Below is a small trained network, with its code and all its weights. Each question gives an input and a class and asks what happens when units are switched off, that is, made to give their printed mean instead of their output.

import numpy as np


def w(rows, s, z=0):
    codes = np.array(rows[::2]) - 128.0
    scale = np.full(codes.shape[1], s)
    scale[-1] = z or s
    return codes * scale


def f(y):
    return np.maximum(y, 0)


def log_softmax(a):
    a = a - a.max(-1, keepdims=True)
    return a - np.log(np.exp(a).sum(-1, keepdims=True))


def net(x, mask):
    res = np.array(x, float).reshape(1, 8) / 4 @ E
    y = f(res @ A[0][:, :-1].T + A[0][:, -1])
    res = res + np.where(mask, y, B[0][:, -1]) @ B[0][:, :-1]
    return log_softmax(res[-1] @ U[:, :-1].T + U[:, -1])


A, B = {}, {}
E = w([
[84,83,118],'x0',
[107,254,149],'x1',
[73,37,93],'x2',
[79,181,62],'x3',
[66,111,210],'x4',
[240,123,194],'x5',
[55,142,195],'x6',
[96,106,107],'x7',
],0.0069)
A[0] = w([
[110,178,79,187],'neuron 1',
[138,158,189,128],'neuron 2',
[105,87,198,142],'neuron 3',
[113,136,133,106],'neuron 4',
[98,131,157,128],'neuron 5',
[73,73,147,125],'neuron 6',
[83,162,112,172],'neuron 7',
[107,255,105,232],'neuron 8',
[45,126,55,106],'neuron 9',
[176,123,63,210],'neuron 10',
[127,2,141,163],'neuron 11',
[203,127,99,156],'neuron 12',
[130,119,145,103],'neuron 13',
[66,157,101,122],'neuron 14',
[220,99,192,254],'neuron 15',
[164,206,41,182],'neuron 16',
[148,145,88,144],'neuron 17',
],0.011,0.0065)
B[0] = w([
[114,97,207,195],'neuron 1',
[220,211,163,172],'neuron 2',
[130,211,93,181],'neuron 3',
[123,111,158,133],'neuron 4',
[110,232,157,153],'neuron 5',
[53,183,38,177],'neuron 6',
[42,82,218,182],'neuron 7',
[169,61,200,253],'neuron 8',
[103,163,139,192],'neuron 9',
[140,36,129,203],'neuron 10',
[118,156,3,217],'neuron 11',
[181,70,160,189],'neuron 12',
[196,112,124,133],'neuron 13',
[58,115,135,174],'neuron 14',
[254,109,54,255],'neuron 15',
[131,91,177,219],'neuron 16',
[156,78,184,160],'neuron 17',
],0.0067,0.0097)
U = w([
[73,169,240,59],'0',
[208,45,68,23],'1',
[86,152,7,99],'2',
[254,252,164,62],'3',
[140,21,149,148],'4',
[192,98,168,227],'5',
[188,100,95,254],'6',
],0.0092,0.0058)

Each question gives the input, the list of numbers given to net, and the class t.
The units are the neurons (one row each of A and B). Each row of codes is followed by its name. A weight is (code - 128) times the scale printed after its matrix; where a second scale follows, it is the last column's (A, B and U).
mask holds one flag per neuron, in row order. A switched-off neuron (its flag False) gives its mean, the last column of its row in B, instead of its output. The means were averaged over made-up inputs and are rounded, as every weight is.
A unit's drop is (log p(t) with every unit on - log p(t) with that unit switched off) / (log p(t) with every unit on - log p(t) with every unit switched off).
The circuit of an input: a set's keep is (log p(t) with only the set's units on - log p(t) with every unit switched off) / (log p(t) with every unit on - log p(t) with every unit switched off). Starting from the 12 units with the biggest drops (on a tie, the unit counted first), units are removed one at a time, each time the one whose removal leaves the highest keep (on an exact tie, the one counted first), for as long as the keep stays at least 0.8.
units of the circuit, in order: the units of the circuit, biggest drop first
most important unit: the unit with the biggest drop
top k neurons: the k neurons with the biggest drops, biggest first
drop of u: that unit's drop, to one decimal
input [-5,6,-5,8,1,7,-2,-1], class 5: units of the circuit, in order	neuron 8; neuron 16
input [1,-7,-5,0,1,8,0,5], class 1: units of the circuit, in order	neuron 15; neuron 11
input [1,1,-8,-8,-5,4,-7,5], class 1: units of the circuit, in order	neuron 15; neuron 10
input [8,-3,-2,3,5,-8,2,-6], class 2: most important unit	neuron 6
input [-5,2,-6,8,-8,8,-8,-8], class 1: units of the circuit, in order	neuron 10; neuron 12
input [-8,4,-5,3,6,-3,0,-5], class 0: top 2 neurons	neuron 15; neuron 7
input [1,-6,7,-5,1,3,1,4], class 2: units of the circuit, in order	neuron 11; neuron 6
input [7,7,-5,-2,-2,-6,-3,-5], class 4: units of the circuit, in order	neuron 8; neuron 16
input [-7,1,4,-6,5,8,-6,-2], class 1: top 2 neurons	neuron 15; neuron 12
input [-8,4,-5,4,-3,-7,-5,7], class 5: top 2 neurons	neuron 8; neuron 6
input [-4,-4,8,1,-1,-5,-5,3], class 2: top 2 neurons	neuron 11; neuron 8
input [5,-5,-6,-1,-1,5,-5,-4], class 1: drop of neuron 15	0.3
input [5,-3,-5,8,-6,8,-3,-6], class 4: drop of neuron 16	0.3
input [-6,7,8,3,-5,3,8,-4], class 0: drop of neuron 15	0.4
